Small tables with named rows and columns. After each table, cells are looked up by row and column.

linasef:
	dab	vopom	tolan	bizit	nugebus
kosaf	-3465	-3069	-7079	-281	-7941
lotef	-6622	-1516	-4410	2004	-7215
pem	-4242	-2500	-4381	325	-7478
naf	-5459	-2665	-4875	-2109	-2590
leranu	-3423	-5635	5696	-8615	-1576
sufit	2795	-6390	-9983	-8896	-3411
gapage	-4965	-2601	-8480	-3898	1904
pekofuf	1875	-7211	-540	-9237	-7027
kekonud	-4370	-3692	-1303	-2344	-6041
raza	-7075	-1478	-3753	2476	-7783
buto	-5663	-1786	-6359	2391	-8552
tasip	-5863	-2148	-6011	1569	-7983
fav	-7515	-2329	2487	-476	-5405
pif	-8032	-2394	3868	-6360	5066

naf, tolan -> -4875
leranu, nugebus -> -1576
pekofuf, dab -> 1875
lotef, vopom -> -1516
lotef, tolan -> -4410
kekonud, tolan -> -1303
sufit, tolan -> -9983
fav, bizit -> -476
sufit, dab -> 2795
gapage, bizit -> -3898
lotef, dab -> -6622
naf, dab -> -5459
pif, bizit -> -6360
raza, dab -> -7075
gapage, vopom -> -2601
naf, nugebus -> -2590
pif, tolan -> 3868
leranu, vopom -> -5635

gan:
	gaz	patotaz	kodase	kipaf	pulen
forise	-16.720	-25.230	-22.267	-36.830	-21.249
zomazu	-17.881	-12.239	-18.830	-10.856	-26.664
seniso	-73.817	-1.364	50.063	-3.841	91.712
viseso	-19.664	-19.422	-20.926	-20.213	-23.155
tiz	-17.413	-23.642	-20.401	-33.594	-19.862
liraviz	-24.734	-17.071	-19.113	-15.610	-18.736
bev	-18.804	13.492	-10.962	31.534	-35.028

viseso, kipaf: -20.213
bev, kipaf: 31.534
tiz, pulen: -19.862
forise, kodase: -22.267
seniso, kipaf: -3.841
bev, patotaz: 13.492
bev, gaz: -18.804
forise, kipaf: -36.830
zomazu, patotaz: -12.239
liraviz, kodase: -19.113
liraviz, kipaf: -15.610
tiz, kodase: -20.401
tiz, patotaz: -23.642
tiz, kipaf: -33.594
seniso, gaz: -73.817
liraviz, gaz: -24.734
forise, gaz: -16.720
tiz, gaz: -17.413
viseso, pulen: -23.155
zomazu, kipaf: -10.856
Row with the largest pulen: seniso

Table giz
         nopefa  limukof  relebe  lumitor  pur  ziba  nukapez  losa
legalab     -14      -58     -36        1  -62    17       24   -25
putis       -31       -2     -99        8   -5     5        4   -57
res         -27       12      13        0  -61    -6      -59     7
tad          27       -3     -39      -33  -17     6       56   -12
vobu          2       48     -42       13   -5   -41      -28    -8
kad          -5      -67      26       17  -49    22       27   -36
zizad        -5        7     -80      -11   38   -10      -13   -63
tederom     -15       30     -31      -33  -68   -20      -50    39
fam          41      -22     -20      -49    2     6       44   -23
muviz        -5        0     -31       10   16    10       22   -62
mamagot      -9       39      -1       48   -2   -22       -5   -31
vom           3      -47      -6       -4  -12    26       28   -59
fonem        47      -45     -10      -58    9     3       26   -27

losa of tederom: 39
losa of res: 7
relebe of muviz: -31
losa of zizad: -63
lumitor of kad: 17
nukapez of legalab: 24
nukapez of muviz: 22
Which row has the largest lumitor? mamagot

pimigud =
,nezas,mev,roko,gek,nipeme,nerona,vina,nizi,nin
pavilo,50404,-18407,59707,-24759,-9035,-59930,-5506,54663,85000
lib,40166,-9053,67587,-22521,-4091,-70999,6092,63131,78361
ranip,49965,-37737,50677,-32725,-2313,-52910,-11207,60315,86132
zup,38085,-26988,52038,-27752,-1705,-64773,-5847,56332,85685
resop,41478,-5312,62381,-11500,-20488,-81222,10728,65259,74330
simiku,45727,-21726,58299,-17918,-3765,-65724,69,59949,86336
nilal,40849,-34253,75733,-23705,4920,-70021,-7058,62130,78061
bivo,32986,-23604,64667,-20753,2793,-59173,731,58880,78634
baluta,28252,-13435,67194,-14175,-198,-67037,5861,54392,85807
belu,44163,-15645,61310,-18578,-4576,-68695,-3464,62830,83806
mamu,43275,-15867,55920,-26731,-4180,-61914,-8702,55082,88212
tasiz,34676,-7639,63700,-17103,-7359,-67315,7146,55301,86271
kaluto,38501,6704,75860,-18788,1467,-84023,5701,65208,73333
dob,40839,-13764,59842,-25645,-2084,-61929,-6104,58062,72800

What is the mev of resop in pimigud?
-5312
What is the roko of ranip in pimigud?
50677
What is the vina of zup in pimigud?
-5847
What is the nezas of resop in pimigud?
41478
What is the nizi of zup in pimigud?
56332
What is the vina of pavilo in pimigud?
-5506
What is the vina of ranip in pimigud?
-11207

puge =
,sufu,bofila,zedovav,pum,severo,zura,bepuden
gab,8239,387,-489,2306,823,-1327,-9190
neki,6520,-2295,99,288,1094,-25,2479
mugazu,6726,355,-3545,-323,-362,3701,1060
tezerim,3737,-3037,-1125,261,-1228,1803,-406

neki, bepuden: 2479
tezerim, pum: 261
gab, zedovav: -489
tezerim, bepuden: -406
mugazu, bepuden: 1060
tezerim, bofila: -3037
neki, zedovav: 99
mugazu, severo: -362
mugazu, bofila: 355
gab, bofila: 387
neki, zura: -25
gab, pum: 2306
mugazu, zedovav: -3545
tezerim, zura: 1803
mugazu, zura: 3701
neki, sufu: 6520
tezerim, severo: -1228

repim:
	pem	zuzin
fetam	204	642
kof	323	265
vaziv	28	954

fetam, pem: 204
vaziv, zuzin: 954
kof, zuzin: 265
fetam, zuzin: 642
kof, pem: 323
vaziv, pem: 28
Which row has the largest pem? kof

sadobos:
,vav,pepa,lut,nev,bepi,sib,moroda
rol,125,155,105,143,181,63,149
rilut,110,162,111,101,137,91,113
sozo,132,107,171,143,112,213,132
gib,163,100,142,173,90,134,171
luved,117,102,148,89,60,130,71
gelezek,129,138,66,97,100,49,119
tusad,124,61,152,106,46,142,115
muf,137,160,135,163,187,142,152
kodel,116,169,101,126,171,136,96
bekalob,172,92,102,175,83,103,203
toz,96,117,202,90,115,188,111

nev of rol is 143
lut of bekalob is 102
sib of gib is 134
moroda of tusad is 115
vav of rilut is 110
sib of rol is 63
pepa of gelezek is 138
lut of gelezek is 66
moroda of gelezek is 119
lut of kodel is 101
nev of kodel is 126
bepi of gib is 90
moroda of kodel is 96
sib of luved is 130
vav of sozo is 132
lut of luved is 148
vav of gelezek is 129
vav of gib is 163
bepi of toz is 115
sib of sozo is 213

zorob.tsv
	lepeluv	savese	rotuma	vod	ruk	rimaba	mezis	ter	gid	pasapep
siro	95325	8211	-29960	29114	-75795	11468	31147	32002	13063	-4609
rus	8015	80016	-55054	29114	-75795	11468	31147	32002	13063	7207
feb	16304	84199	-50281	29114	-75795	11468	31147	32002	13063	15574
ferir	74315	8211	-29960	29114	-75795	11468	31147	32002	13063	-4609
vimole	85391	-49705	7490	29114	-70937	11468	26059	32002	13063	-7213
bafifo	29296	2728	-29960	29114	-52042	11468	31147	19564	13063	-8651
zeme	29296	73418	-43843	29114	-75795	11468	31147	32002	13063	9491
buremo	-23000	-2969	-29960	-14463	17451	11468	15137	-35500	8309	-21691

ruk of vimole is -70937
savese of rus is 80016
vod of vimole is 29114
vod of bafifo is 29114
gid of ferir is 13063
lepeluv of rus is 8015
rotuma of bafifo is -29960
mezis of feb is 31147
ruk of buremo is 17451
ruk of ferir is -75795
mezis of rus is 31147
gid of feb is 13063
ter of feb is 32002
vod of buremo is -14463
lepeluv of bafifo is 29296
ter of ferir is 32002
lepeluv of vimole is 85391
ruk of siro is -75795
Row with the largest ruk: buremo

